Small tables with named rows and columns. After each table, cells are looked up by row and column.

lomobu
cols = dupili, sibik, fikar, las, memuli, mav, somup
fak: [4695, -453, 5212, 3570, 4179, -420, 233]
vuk: [8470, -4769, 5401, 5474, -3286, -9797, 4682]
zinisi: [6971, 1683, -2944, 3271, -8296, 5331, -1923]

dupili of fak: 4695
somup of vuk: 4682
sibik of zinisi: 1683
mav of vuk: -9797
sibik of vuk: -4769
somup of fak: 233

gozisiz:
,zevi,zut,senivi,der,gev,demapen,tev,livolip
suga,171,95,129,124,62,173,226,96
redide,141,133,129,129,119,152,158,124
lusumat,149,118,139,160,125,165,170,107
vid,132,117,114,115,101,162,169,127

livolip of suga = 96
der of lusumat = 160
gev of redide = 119
zut of redide = 133
zevi of lusumat = 149
demapen of lusumat = 165
livolip of vid = 127
der of suga = 124
tev of suga = 226
livolip of lusumat = 107
zevi of suga = 171
livolip of redide = 124
tev of redide = 158
gev of suga = 62
demapen of redide = 152
zut of vid = 117
zut of suga = 95
senivi of redide = 129
tev of vid = 169

Table viz
|  | fakov | zozi | detebe |
|---|---|---|---|
| vur | 60 | 53 | 56 |
| dopit | 55 | 55 | 54 |
| zomo | 99 | 73 | 66 |
| ges | 12 | 31 | 34 |
| zubop | 31 | 41 | 40 |
| zusosep | 42 | 44 | 52 |
| gime | 46 | 54 | 49 |
| nakev | 61 | 54 | 56 |
| zozera | 33 | 39 | 45 |

What is the fakov of dopit in viz? 55
What is the fakov of zubop in viz? 31
What is the detebe of zubop in viz? 40
What is the fakov of ges in viz? 12
What is the zozi of zomo in viz? 73
What is the detebe of dopit in viz? 54
What is the detebe of zomo in viz? 66
What is the detebe of ges in viz? 34

lalelur:
       laz  momukef  sanul  zelomi  rep  sivi  sinak  ragoke  kek
pib     91      123    117     102  131    94    122     170   82
refa    95      103    121     103  150    87    109     159   89
nuf    103      124    124      71  169   111    111     237   97
rasez  153       66    111      72   60   104     77      53  114
viri   118      144    139     113  163   106     99     189  119
san     71       63     56      82  101   108     96      81  102

sinak of refa = 109
sinak of pib = 122
rep of pib = 131
zelomi of nuf = 71
sanul of san = 56
momukef of refa = 103
zelomi of pib = 102
sivi of rasez = 104
sanul of rasez = 111
ragoke of san = 81
rep of refa = 150
momukef of pib = 123
rep of nuf = 169
sanul of nuf = 124
rep of viri = 163
zelomi of viri = 113
zelomi of san = 82
zelomi of refa = 103

sesum:
fields: fito, gev, sabuzas, veko, tufo, sikuva, riduza, mupe, niv
penub: [0.766, 0.464, 0.511, 0.255, 0.457, 0.670, 0.381, 0.760, 0.708]
leb: [0.307, 0.612, 0.432, 0.609, 0.700, 0.551, 0.791, 0.358, 0.303]
lepof: [0.613, 0.454, 0.566, 0.490, 0.464, 0.477, 0.432, 0.513, 0.623]
nodepo: [0.710, 0.556, 0.477, 0.298, 0.498, 0.731, 0.463, 0.838, 0.623]
mer: [0.655, 0.565, 0.477, 0.374, 0.498, 0.670, 0.463, 0.732, 0.602]
nof: [0.710, 0.553, 0.477, 0.312, 0.498, 0.713, 0.463, 0.840, 0.623]
demovil: [0.710, 0.315, 0.605, 0.312, 0.429, 0.502, 0.358, 0.531, 0.710]
tiri: [0.710, 0.441, 0.477, 0.203, 0.543, 0.670, 0.509, 0.666, 0.623]

What is the niv of mer in sesum? 0.602
What is the fito of leb in sesum? 0.307
What is the riduza of penub in sesum? 0.381
What is the veko of leb in sesum? 0.609
What is the tufo of penub in sesum? 0.457
What is the mupe of leb in sesum? 0.358
What is the sikuva of penub in sesum? 0.670
What is the mupe of penub in sesum? 0.760
What is the fito of penub in sesum? 0.766
What is the gev of mer in sesum? 0.565
What is the riduza of nodepo in sesum? 0.463
What is the riduza of leb in sesum? 0.791
What is the veko of lepof in sesum? 0.490
What is the sabuzas of nodepo in sesum? 0.477
What is the sikuva of leb in sesum? 0.551
What is the fito of lepof in sesum? 0.613
What is the niv of nodepo in sesum? 0.623

